Below is a small trained network, with its code and all its weights. Each question gives an input and a target symbol and asks what happens when units are switched off, that is, made to give their printed mean instead of their output.

import numpy as np


def w(rows, s, z=0):
    codes = np.array(rows[::2]) - 128.0
    scale = np.full(codes.shape[1], s)
    scale[-1] = z or s
    return codes * scale


def norm(h):
    return h / np.sqrt((h * h).mean(-1, keepdims=True) + 1e-5)


def f(y):
    return np.maximum(y, 0)


def softmax(a):
    e = np.exp(a - a.max(-1, keepdims=True))
    return e / e.sum(-1, keepdims=True)


def log_softmax(a):
    a = a - a.max(-1, keepdims=True)
    return a - np.log(np.exp(a).sum(-1, keepdims=True))


def net(x, mask):
    ids = ['ΘΛΣβζφ'.index(c) for c in x.split()]
    T = len(ids)
    res = E[ids] + P[:T]
    r = norm(res)
    for j in range(3):
        rows = slice(4 * j, 4 * j + 4)
        q, k, v = (r @ M[0][rows].T for M in (Q, K, V))
        z = softmax(np.where(np.tri(T) > 0, q @ k.T / 4**0.5, -1e9)) @ v
        o = O[0][rows]
        res = res + np.where(mask[j], z, o[:, -1]) @ o[:, :-1]
    y = f(norm(res) @ A[0][:, :-1].T + A[0][:, -1])
    res = res + np.where(mask[3:7], y, B[0][:, -1]) @ B[0][:, :-1]
    return log_softmax(norm(res)[-1] @ U[:, :-1].T + U[:, -1])


Q, K, V, O, A, B = {}, {}, {}, {}, {}, {}
E = w([
[36,98,179,146,83],'Θ',
[170,68,252,203,190],'Λ',
[52,80,89,119,31],'Σ',
[103,110,47,104,152],'β',
[101,153,76,152,85],'ζ',
[194,61,137,196,89],'φ',
],0.011)
P = w([
[46,86,2,164,181],'0',
[177,133,57,61,206],'1',
[150,142,46,126,184],'2',
[117,156,84,140,172],'3',
[115,175,105,131,161],'4',
[123,189,129,126,153],'5',
[123,207,155,130,142],'6',
[146,223,157,132,125],'7',
[168,216,132,112,100],'8',
],0.0061)
Q[0] = w([
[35,101,156,70,66],'h0',
[212,131,161,66,220],'h0',
[139,185,126,119,62],'h0',
[78,159,157,161,60],'h0',
[244,87,174,58,242],'h1',
[46,138,166,76,196],'h1',
[1,196,244,91,133],'h1',
[124,166,88,202,64],'h1',
[15,188,95,128,53],'h2',
[94,138,100,132,93],'h2',
[231,208,164,106,98],'h2',
[165,65,93,193,125],'h2',
],0.0087)
K[0] = w([
[130,248,167,150,110],'h0',
[61,105,123,98,222],'h0',
[96,142,163,152,79],'h0',
[160,139,182,138,20],'h0',
[101,52,91,99,136],'h1',
[141,110,173,153,131],'h1',
[149,141,203,142,90],'h1',
[113,149,111,141,75],'h1',
[108,203,109,103,120],'h2',
[94,171,181,150,153],'h2',
[116,73,175,125,123],'h2',
[166,107,107,113,124],'h2',
],0.012)
V[0] = w([
[195,25,169,112,126],'h0',
[46,207,149,47,158],'h0',
[61,83,132,140,73],'h0',
[164,99,197,103,77],'h0',
[69,128,179,115,193],'h1',
[179,187,151,242,117],'h1',
[140,123,123,190,115],'h1',
[102,78,64,90,108],'h1',
[87,154,125,254,176],'h2',
[173,188,30,129,56],'h2',
[64,173,126,152,53],'h2',
[54,160,46,70,241],'h2',
],0.0073)
O[0] = w([
[124,109,191,135,75,71],'h0',
[77,50,49,227,144,134],'h0',
[111,32,145,107,152,178],'h0',
[162,75,175,144,32,48],'h0',
[115,134,87,97,81,134],'h1',
[165,90,130,100,162,81],'h1',
[151,131,148,80,180,132],'h1',
[126,120,188,108,118,197],'h1',
[171,96,138,137,171,174],'h2',
[152,167,175,115,91,181],'h2',
[102,183,148,155,138,154],'h2',
[197,106,128,254,65,255],'h2',
],0.0062,0.0076)
A[0] = w([
[49,231,40,201,131,95],'n0',
[182,84,161,247,160,251],'n1',
[9,79,41,96,113,108],'n2',
[116,203,254,48,38,69],'n3',
],0.0068,0.0023)
B[0] = w([
[176,182,50,135,164,254],'n0',
[150,94,113,44,139,251],'n1',
[152,184,192,101,112,177],'n2',
[163,161,124,254,184,161],'n3',
],0.0097,0.008)
U = w([
[79,180,135,71,59,150],'Θ',
[158,82,171,11,168,205],'Λ',
[171,150,185,189,109,5],'Σ',
[155,178,34,117,140,131],'β',
[26,114,112,93,142,98],'ζ',
[131,43,92,133,31,115],'φ',
],0.012,0.0019)

Each question gives the input, a string of symbols that net reads in full, and the target symbol t.
The units are the heads (4 rows each of Q, K, V and O) and the neurons (one row each of A and B). Each row of codes is followed by its name. A weight is (code - 128) times the scale printed after its matrix; where a second scale follows, it is the last column's (O, A, B and U).
mask holds one flag per unit, heads first, then neurons. A switched-off unit (its flag False) gives its mean, the last column of its rows in O or B, instead of its output. The means were averaged over made-up inputs and are rounded, as every weight is.
A unit's drop is (log p(t) with every unit on - log p(t) with that unit switched off) / (log p(t) with every unit on - log p(t) with every unit switched off).
The circuit of an input: a set's keep is (log p(t) with only the set's units on - log p(t) with every unit switched off) / (log p(t) with every unit on - log p(t) with every unit switched off). Starting from all 7 units, units are removed one at a time, each time the one whose removal leaves the highest keep (on an exact tie, the one counted first), for as long as the keep stays at least 0.8.
units of the circuit, in order: the units of the circuit, biggest drop first
k most important neurons: the k neurons with the biggest drops, biggest first
heads that matter: for each layer, one digit per head in row order, 1 if its drop is at least 0.15 and else 0, layers parted by /
drop when u is switched off: that unit's drop, to one decimal
input Λ φ Θ, target Σ: units of the circuit, in order	(h0; n3)
input φ Σ Λ β β β β β Θ, target φ: heads that matter	100
input Λ β φ φ, target Σ: 3 most important neurons	(n3; n0; n1)
input β φ φ, target Σ: heads that matter	111
input β Θ β β β β φ ζ Σ, target Σ: units of the circuit, in order	(h2; n3; n1)
input Σ Λ β φ Θ β φ Σ, target Σ: units of the circuit, in order	(h0; n3)
input Θ Σ φ ζ Θ, target Σ: units of the circuit, in order	(h0; n3; n0)
input φ Θ Θ Θ, target ζ: most important neuron	(n1)
input Θ φ Σ Λ Θ, target Θ: units of the circuit, in order	(h2; h0)
input ζ β φ, target Λ: units of the circuit, in order	(n0; h2)
input ζ φ ζ, target Σ: 2 most important neurons	(n0; n3)
input Λ Θ Θ Θ, target ζ: units of the circuit, in order	(h0; h2)
input Θ β ζ β Θ Σ Σ, target Θ: units of the circuit, in order	(n2; h0; h2; n3)
input ζ β β Θ, target φ: units of the circuit, in order	(h2; h0; n0)
input β Θ Θ β Θ Σ, target φ: units of the circuit, in order	(h0)
input Σ Θ Λ Θ, target Λ: heads that matter	110
input ζ β Θ β Θ ζ Θ Λ Λ, target Λ: 2 most important neurons	(n0; n1)
input β Σ β Θ φ, target Λ: drop when h1 is switched off	0.0
input β φ Λ Λ Θ, target Λ: drop when h1 is switched off	0.8
input Θ β φ Λ, target Λ: drop when n1 is switched off	0.0
